Each row has a class, written after it.
436, -146, -118, -109, -78, 11, -134, 101, -83, 610, 89, 108, -182, 153, 214, 33, -31, 261, -151, -334, -391, -224, -330, -47, -292, -53, -158, -239, -97, -190, -15, -136 : <22>
599, -48, -302, -137, -356, 472, -539, -134, -80, 430, 330, -138, -757, 304, 428, 146, -222, 19, 16, 362, -241, -201, -496, 225, 40, -247, -618, 214, -389, 40, -238, -195 : <44>
326, 16, -203, 46, 28, -267, -122, -190, -159, 28, -406, 57, -299, 281, 43, 137, 130, 350, 81, 72, -705, 365, -306, 144, -146, -267, -225, -106, 128, -193, -273, 14 : <116>
-83, -176, 124, 88, -111, -345, 330, -396, 501, 94, 501, 467, 590, -46, 637, 366, -90, 299, 705, -149, 5, -497, -146, 167, 9, -106, 503, -335, 45, 175, -159, 769 : <190>
119, -44, 72, -30, 111, -25, 88, -38, 122, -110, -30, 115, 61, 59, 58, -10, 27, 106, -32, -71, -216, -301, -130, 150, 19, -76, 95, -82, -31, -15, -57, 65 : <57>
395, -171, 66, -110, -104, 136, 111, -236, 82, 229, -178, 229, 53, 164, -199, -32, -56, 705, 84, -374, -191, -216, -443, 186, 74, -167, 127, -213, -117, -202, -202, -244 : <191>
684, -135, -52, -103, -25, -249, -86, -47, -186, 387, 44, 156, -395, -41, 400, -40, 234, 248, -110, -372, -441, -28, -471, 142, -352, -97, -266, -268, -58, -82, -219, -141 : <29>
-68, -200, 129, 147, 5, -171, 88, -158, 106, -123, 203, 185, 146, -88, 156, 118, 34, 213, 407, 83, -226, -230, -68, 149, 44, -86, 440, 45, 125, 30, -150, 353 : <175>
383, -233, -237, -241, -113, 14, -54, 71, -49, 691, 48, 164, -89, 47, 121, -24, -21, 391, -147, -620, -191, -373, -258, -12, -249, -99, -264, -256, -60, -123, -116, -351 : <22>
571, -188, -162, -59, -100, -240, -54, -67, -44, 602, 5, 93, -87, 172, 305, 6, 137, 420, -93, -358, -222, -256, -231, -17, -391, -88, -237, -362, -14, -173, -55, 10 : <78>
7, 135, -81, 36, 84, -1, 210, -248, 249, -14, 84, -82, -16, 45, 208, 65, 5, 191, 90, -101, -39, -156, 144, 10, -33, -125, 1, -9, -9, 55, -171, 205 : <78>
226, 350, -44, -174, -10, 233, -5, -62, 53, -138, -37, -45, -186, 114, -86, 33, 43, 138, -172, -33, -13, -127, -206, -69, 230, -67, 114, 0, -78, -114, -50, -68 : <29>
166, -55, 3, -69, 42, -44, 78, -174, 225, -9, -18, 100, -28, 23, 128, 79, 3, 378, 62, -111, -275, -195, 16, 136, 70, -102, 50, -20, -10, -4, -167, 91 : <44>
529, -129, -239, -107, -46, -171, -112, -36, -74, 535, 76, 89, -200, 95, 337, 34, 143, 221, -86, -389, -277, -163, -412, -19, -430, -75, -302, -260, -101, -193, -97, -179 : <116>
35, 2, 113, -69, 39, -37, 130, -200, 180, -46, 80, 63, -5, -90, 141, -93, 28, 229, 22, -94, -207, -290, -26, 92, 63, -115, 136, -6, -38, -12, -6, 81 : <175>
538, -94, -129, -133, -42, -165, -186, -22, -155, 592, -53, 125, -244, 101, 319, 33, 264, 291, -13, -379, -174, -218, -531, 79, -401, -112, -286, -332, -119, -129, -111, -147 : <175>
191, 74, 35, -192, -65, 187, -69, 46, 37, -96, -126, 63, -43, 43, -134, -59, -86, 165, -207, -96, -311, -68, -286, -70, 165, -97, 69, -37, -52, -204, -11, -158 : <116>
41, 446, 314, -378, -54, 296, -245, -64, -88, -82, 46, 10, -368, -48, 73, -173, -19, -44, -397, -19, -296, -325, -248, -194, 354, -154, 102, 140, -135, -60, 169, -142 : <129>
503, -147, -139, -72, -11, -123, -83, -13, -11, 584, 97, 136, -168, 164, 249, 30, 105, 273, -11, -253, -284, -203, -360, -23, -380, -75, -31, -204, -63, -130, -49, -23 : <22>
237, 478, -122, -194, -10, -37, -157, -252, -103, -232, -145, -106, -243, 118, 46, 28, 251, 241, -151, -69, -101, -136, -358, 7, 219, -58, 38, -38, -60, -141, -110, -118 : <175>
353, -254, -107, -186, 15, -293, -6, 23, -44, 510, 85, 117, -156, -123, 367, 67, 132, 394, -49, -248, -270, -277, -227, -22, -274, -61, -258, -267, -56, -54, -32, -198 : <78>
82, 141, 173, -285, -155, 289, -161, -3, -97, 13, -51, 58, -60, 49, -180, -86, -102, 249, -189, -165, -239, -190, -300, -49, 327, -106, 186, 17, -67, -151, 14, -266 : <22>
471, 20, -135, -164, -189, -59, -61, -49, 46, -340, -272, 311, 67, 321, 42, 50, -116, 41, -130, -188, -711, 113, -589, 8, 52, -59, 102, -17, -95, -312, -203, -70 : <29>
119, -30, 82, 15, 101, 30, 141, -67, 200, -51, -36, 65, 91, 1, 31, 42, 32, 284, 119, -241, -62, -209, -85, 102, -21, -67, 174, -100, -22, -37, -192, 152 : <129>
101, 145, -80, 79, 82, -47, 6, -165, 48, -25, -33, -20, -35, 37, 10, -35, 194, 368, 177, -219, 91, -182, -36, 213, 99, -122, 201, -159, 189, 118, -325, 204 : <57>
293, 207, -130, -280, -185, 218, -128, -142, 33, -119, -193, 45, -143, 243, -70, 139, 27, 165, -230, -15, -193, -125, -339, -76, 269, -218, -123, 62, -50, -146, -135, -250 : <191>
251, 204, 1, -112, -88, 333, 44, -95, 187, 22, -143, 16, -284, 178, -209, -164, -132, 174, -128, -99, -256, 76, -292, 3, 264, -73, 157, -60, -6, -131, -134, -100 : <29>
279, -259, 89, -75, 71, -250, 105, -120, 23, -83, 32, 250, 192, 1, 158, 200, 44, 175, 15, -27, -257, -265, -298, 33, -86, -69, 100, -98, -83, -85, -66, 142 : <190>
244, -208, 13, 28, 7, -16, 133, -59, -67, 16, 79, 102, 153, -41, 23, 15, -71, 365, 111, -193, -46, -233, -173, 94, -49, -90, -41, -106, -59, -39, -178, 86 : <129>
115, -129, -70, 46, 60, -69, 83, -28, 87, -7, -52, 114, 46, 132, -2, 206, 53, 216, 176, 39, -197, -127, -76, 313, -36, -203, 25, -117, 30, 25, -122, 107 : <22>
503, -430, -208, -80, -3, 34, -50, 53, 55, 796, 76, 182, -278, 208, 182, -106, -68, 70, -303, -268, -401, -187, -292, -17, -441, -185, -251, -208, -151, -108, 3, -246 : <190>
-86, 647, 551, -401, 63, -816, -374, -547, -899, -370, 77, -84, 91, -340, 566, -129, 703, 543, 292, -178, 27, -450, -172, 406, 64, -295, -273, 38, -179, 146, 235, 10 : <22>
31, 439, -3, -35, -126, 42, -21, -124, -282, -201, 19, -125, -156, 28, -13, -59, 3, 481, 43, -145, -395, -102, -159, 175, 347, -158, -11, -119, 48, -139, -124, -111 : <129>
147, -8, 32, -78, 67, -44, 133, -204, 205, -2, -75, 0, -100, 0, 88, 26, 47, 313, 11, -125, -194, -205, -15, 50, 1, -103, 36, -16, -19, -43, -159, 19 : <78>
282, -124, -28, 6, 95, -172, 129, -220, -3, 38, -53, -14, -147, -171, 140, -59, -23, 315, -35, -14, -42, 17, 21, 148, -139, -67, -285, -90, -152, 67, -105, 2 : <190>
165, 225, 62, -266, -37, 118, -64, -127, 133, -249, -192, 48, -177, 121, -36, 39, 19, 137, -148, 34, -295, -76, -325, 43, 290, -101, 112, 13, -140, -158, 0, -179 : <29>
198, -229, -71, -7, 2, -37, 101, -63, 12, -1, -25, 74, 17, -6, 81, 24, -111, 275, 56, -100, -236, -134, -62, 150, -90, -114, -163, -7, -104, -25, -192, -53 : <78>
305, -512, -82, -41, -102, -22, -83, 64, 11, 600, 75, 137, -217, 43, 263, 273, -21, 490, 32, -61, -250, 310, 246, 100, -260, -105, -272, 194, -2, 55, -208, -358 : <57>
221, 327, -166, -167, -57, 208, -46, -93, 194, -234, -87, 35, -71, 296, -13, -121, -79, 148, -218, -41, -457, -216, -277, 132, 308, -178, 105, -78, -111, -125, -60, -70 : <44>
253, -4, -174, 144, 9, -81, -20, -53, -140, 111, 100, 33, -21, 148, 203, 149, 27, 553, 315, -68, -237, -166, -71, 380, -111, -322, -85, -154, -31, 55, -246, 249 : <78>
-14, 244, 323, -270, -79, 279, -37, -84, -210, 133, -179, 12, -357, -271, -153, -210, -285, 479, -453, 7, -320, 231, -176, -319, 526, 2, -111, -185, -40, -66, 78, -363 : <191>
-254, -83, 74, 13, 556, -452, 6, 261, -50, 597, -319, -29, -138, -150, -237, 44, 487, 561, -390, -584, -386, -217, 166, -313, -61, 23, 560, -689, 571, -167, 69, 83 : <190>
289, 301, -88, -134, -155, 218, -187, -28, -209, -67, 55, 8, -135, 139, 57, 144, 43, 266, -79, -132, -215, -182, -302, 23, 170, -188, -38, -26, -84, -115, -146, -78 : <44>
-56, 166, 51, 50, 113, -112, 67, -127, 36, -72, 3, -107, -81, -89, 114, 54, 127, 305, 134, -185, -114, -154, 90, 239, 81, -78, 52, -140, 58, 43, -208, 117 : <190>
435, -276, 169, -33, -137, 216, 135, -121, -138, -19, -291, 137, 410, 204, -321, -252, -105, 90, 29, 150, 184, 46, -589, -52, -222, -195, -149, -178, -305, -287, 79, -145 : <116>
199, -247, -33, -126, -74, 129, 86, -102, 178, 96, -240, 156, -42, 51, -104, 27, -22, 280, -11, -311, -282, -56, -89, 164, -66, -278, -140, -9, 17, -112, -261, -230 : <116>
239, 171, -57, -159, -101, 141, -117, -83, 73, -77, -249, 162, -200, 282, -145, 54, 11, 210, -98, 57, -416, 29, -378, -13, 226, -104, 281, 26, 20, -188, -111, -238 : <57>
156, -220, 118, -291, -79, -67, -63, -178, 158, -181, 69, 79, 168, -76, 183, -225, -159, 288, 38, 82, -291, -310, -258, 142, 220, -83, -73, 121, -206, -58, -24, -106 : <116>
499, -41, -215, -84, -10, -29, -76, 24, 22, 500, 53, 122, -187, 132, 271, -32, 41, 296, -106, -409, -288, -219, -327, -37, -335, -68, -160, -184, -140, -130, -116, -129 : <191>
294, -147, 21, -2, 24, -31, 99, -97, 171, -24, 49, 145, 49, 3, 175, 61, -59, 331, 99, 10, -242, -231, -73, 156, -20, -80, 10, -73, -87, -8, -150, 181 : <44>
297, 211, 62, -171, -83, 194, -54, -25, -53, -31, -58, 137, -187, 111, -6, -34, -88, 367, -130, -45, -415, -92, -342, 83, 257, -112, 85, -58, -66, -97, -113, -171 : <57>
20, 148, -71, -364, -162, 209, -125, -66, 311, -44, -159, 2, -129, 202, 14, 123, 54, 277, -59, -90, -408, -171, -240, 50, 334, -277, 74, 83, -4, -122, -31, -350 : <57>
145, -46, -98, 72, 6, 14, 131, -134, 56, -108, 20, 72, 164, 64, 41, 166, 8, 356, 92, -158, -106, -105, 22, 129, -32, -149, 70, -76, -65, -59, -153, 59 : <44>
341, -148, 3, -72, -25, -45, -9, 22, -179, 738, 71, -31, -357, 8, 140, -89, 113, 300, -162, -224, -276, 8, -112, -18, -240, -67, -313, -240, 95, -54, -66, -259 : <22>
395, -38, -336, 41, -36, 12, -87, 108, -189, 669, 330, -54, -230, 164, 235, 127, 167, 320, -92, -279, 107, -230, -114, 137, -140, -86, -224, -406, 53, 8, -141, -80 : <29>
250, 320, -3, -205, -104, 132, -106, -125, -41, -238, -97, 77, -40, 173, -34, -62, -76, 222, -183, -52, -284, -149, -393, -7, 298, -66, 76, 4, -157, -161, -35, -148 : <191>
225, 298, 43, -195, -101, 206, -37, -60, 15, -62, -167, 39, -183, 80, -162, -4, 28, 223, -240, -179, -238, -104, -169, -120, 216, -42, 104, -30, 9, -192, -32, -174 : <44>
148, 192, 213, -320, -106, 433, -5, -94, 143, 24, -280, 81, -335, 97, -218, -91, -104, 212, -401, -23, -308, 4, -99, -87, 399, -159, 4, 80, 22, -76, -85, -362 : <57>
527, 233, -242, -259, -148, 208, -522, 58, -539, 22, -191, 106, -331, 209, 29, 44, 218, -115, -257, -294, -60, -268, -626, -32, -92, -233, -208, 45, -80, -88, -490, -289 : <22>
556, -68, -193, -61, -31, -73, -89, 130, -133, 277, 6, 154, 11, 112, 349, 28, -37, 223, -188, -256, -390, -194, -308, -127, -402, -29, -272, -234, -244, -226, -43, -15 : <44>
330, 56, -196, -122, -10, 1, -66, 14, -49, 538, 55, 104, -157, 156, 159, 163, 240, 314, -75, -285, -67, -248, -241, -37, -211, -137, -39, -294, -52, -122, -26, -239 : <44>
624, -76, -192, -10, 25, -163, -35, -88, 137, 658, 14, 179, -384, -18, 573, 127, 201, 208, -248, -386, -180, -162, -217, -109, -542, -83, -274, -467, -91, -46, -167, 24 : <191>
223, 217, -238, 18, -77, -213, -155, -107, -215, 410, -8, -49, -266, 174, 381, 226, 330, 455, 150, -278, -347, -133, -159, 62, -333, -194, -120, -234, 5, -208, -108, -210 : <57>
491, -208, -288, -171, -97, -143, -109, 100, -72, 515, -69, 169, -122, 149, 254, 87, 60, 379, -315, -354, -523, -185, -189, -30, -291, -219, -374, -327, 8, -245, -46, -220 : <116>
76, 66, 119, -95, 193, -186, 44, -249, 230, -30, -141, 6, -119, 53, 9, -145, 214, 213, 208, 90, -52, -154, -64, 313, 81, -131, 147, 33, 29, 130, -132, 114 : <190>
168, 405, 34, -273, 84, -290, 178, -554, 329, -144, -276, -87, -368, -3, 13, 88, 564, 57, -127, -106, -44, -35, -65, -105, 78, -98, 40, 8, 204, -42, 27, -110 : <44>
637, -244, -142, -172, -1, 30, -73, 191, 159, 549, -109, 211, -195, 112, 174, -15, 45, 211, -235, -369, -381, -281, -420, -78, -359, -20, -161, -309, -119, -200, -89, -146 : <44>
517, -99, -214, -60, -9, -127, -205, 131, -232, 551, 54, 171, -85, 182, 170, -39, 34, 376, 90, -474, -297, -323, -507, 66, -372, -77, -205, -201, -124, -137, -81, -15 : <191>
511, -65, -101, -90, 45, -144, -72, -7, -46, 712, 176, 77, -320, -11, 256, 55, 277, 255, -171, -592, -160, -338, -170, -190, -452, -22, -81, -213, 127, -160, -96, 21 : <116>
